Below are the code and all the weights of a small trained network. Each question names an input and a class and asks about switching units off, where a switched-off unit gives its printed mean instead of its output.

import numpy as np


def w(rows, s, z=0):
    codes = np.array(rows[::2]) - 128.0
    scale = np.full(codes.shape[1], s)
    scale[-1] = z or s
    return codes * scale


def f(y):
    return y / 2 * (1 + np.tanh(0.7978845608 * (y + 0.044715 * y**3)))


def log_softmax(a):
    a = a - a.max(-1, keepdims=True)
    return a - np.log(np.exp(a).sum(-1, keepdims=True))


def net(x, mask):
    res = np.array(x, float).reshape(1, 3) / 4 @ E
    y = f(res @ A[0][:, :-1].T + A[0][:, -1])
    res = res + np.where(mask, y, B[0][:, -1]) @ B[0][:, :-1]
    return log_softmax(res[-1] @ U[:, :-1].T + U[:, -1])


A, B = {}, {}
E = w([
[142,198,79,49],'x0',
[50,57,4,117],'x1',
[73,214,144,141],'x2',
],0.013)
A[0] = w([
[109,144,16,49,196],'N1',
[222,208,136,72,175],'N2',
[98,185,34,77,200],'N3',
[84,92,129,167,227],'N4',
[78,86,126,249,230],'N5',
[179,153,167,119,214],'N6',
[163,201,153,89,201],'N7',
[165,123,159,206,114],'N8',
[174,48,109,134,186],'N9',
[135,169,214,203,254],'N10',
[146,110,163,172,83],'N11',
],0.017,0.0064)
B[0] = w([
[117,185,64,72,250],'N1',
[25,112,192,101,243],'N2',
[114,254,116,57,236],'N3',
[178,158,27,183,190],'N4',
[192,112,76,202,226],'N5',
[132,97,222,103,202],'N6',
[48,106,207,138,222],'N7',
[194,157,106,159,172],'N8',
[157,10,34,27,204],'N9',
[171,134,226,150,232],'N10',
[180,141,104,139,156],'N11',
],0.011,0.019)
U = w([
[175,89,122,237,177],'0',
[150,133,147,162,20],'1',
[195,65,163,107,92],'2',
[99,97,220,162,178],'3',
[140,6,74,51,204],'4',
[112,196,107,95,209],'5',
[75,113,163,84,31],'6',
[151,130,58,134,2],'7',
],0.015,0.0043)

Each question gives the input, the list of numbers given to net, and the class t.
The units are the neurons (one row each of A and B). Each row of codes is followed by its name. A weight is (code - 128) times the scale printed after its matrix; where a second scale follows, it is the last column's (A, B and U).
mask holds one flag per neuron, in row order. A switched-off neuron (its flag False) gives its mean, the last column of its row in B, instead of its output. The means were averaged over made-up inputs and are rounded, as every weight is.
A unit's drop is (log p(t) with every unit on - log p(t) with that unit switched off) / (log p(t) with every unit on - log p(t) with every unit switched off).
The circuit of an input: a set's keep is (log p(t) with only the set's units on - log p(t) with every unit switched off) / (log p(t) with every unit on - log p(t) with every unit switched off). Starting from all 11 units, units are removed one at a time, each time the one whose removal leaves the highest keep (on an exact tie, the one counted first), for as long as the keep stays at least 0.8.
circuit, biggest first: the units of the circuit, biggest drop first
unit that matters most: the unit with the biggest drop
k most important neurons: the k neurons with the biggest drops, biggest first
drop when u is switched off: that unit's drop, to one decimal
input [0,7,-1], class 7: circuit, biggest first	[N2, N4]
input [4,-1,-5], class 4: unit that matters most	N10
input [-6,4,0], class 0: 4 most important neurons	[N5, N1, N3, N4]
input [-5,2,-2], class 0: 3 most important neurons	[N5, N1, N4]
input [-3,7,5], class 7: 3 most important neurons	[N5, N4, N2]
input [1,0,-2], class 4: 2 most important neurons	[N3, N10]
input [-7,-2,-6], class 0: 2 most important neurons	[N5, N8]
input [-5,6,2], class 7: 2 most important neurons	[N10, N4]
input [-4,8,8], class 7: 2 most important neurons	[N5, N4]
input [-7,3,-1], class 0: drop when N5 is switched off	0.6
input [6,-2,-3], class 6: drop when N2 is switched off	0.1
input [-1,5,2], class 7: drop when N3 is switched off	-0.1
input [7,-4,0], class 6: drop when N5 is switched off	0.1
input [-4,6,8], class 7: unit that matters most	N5
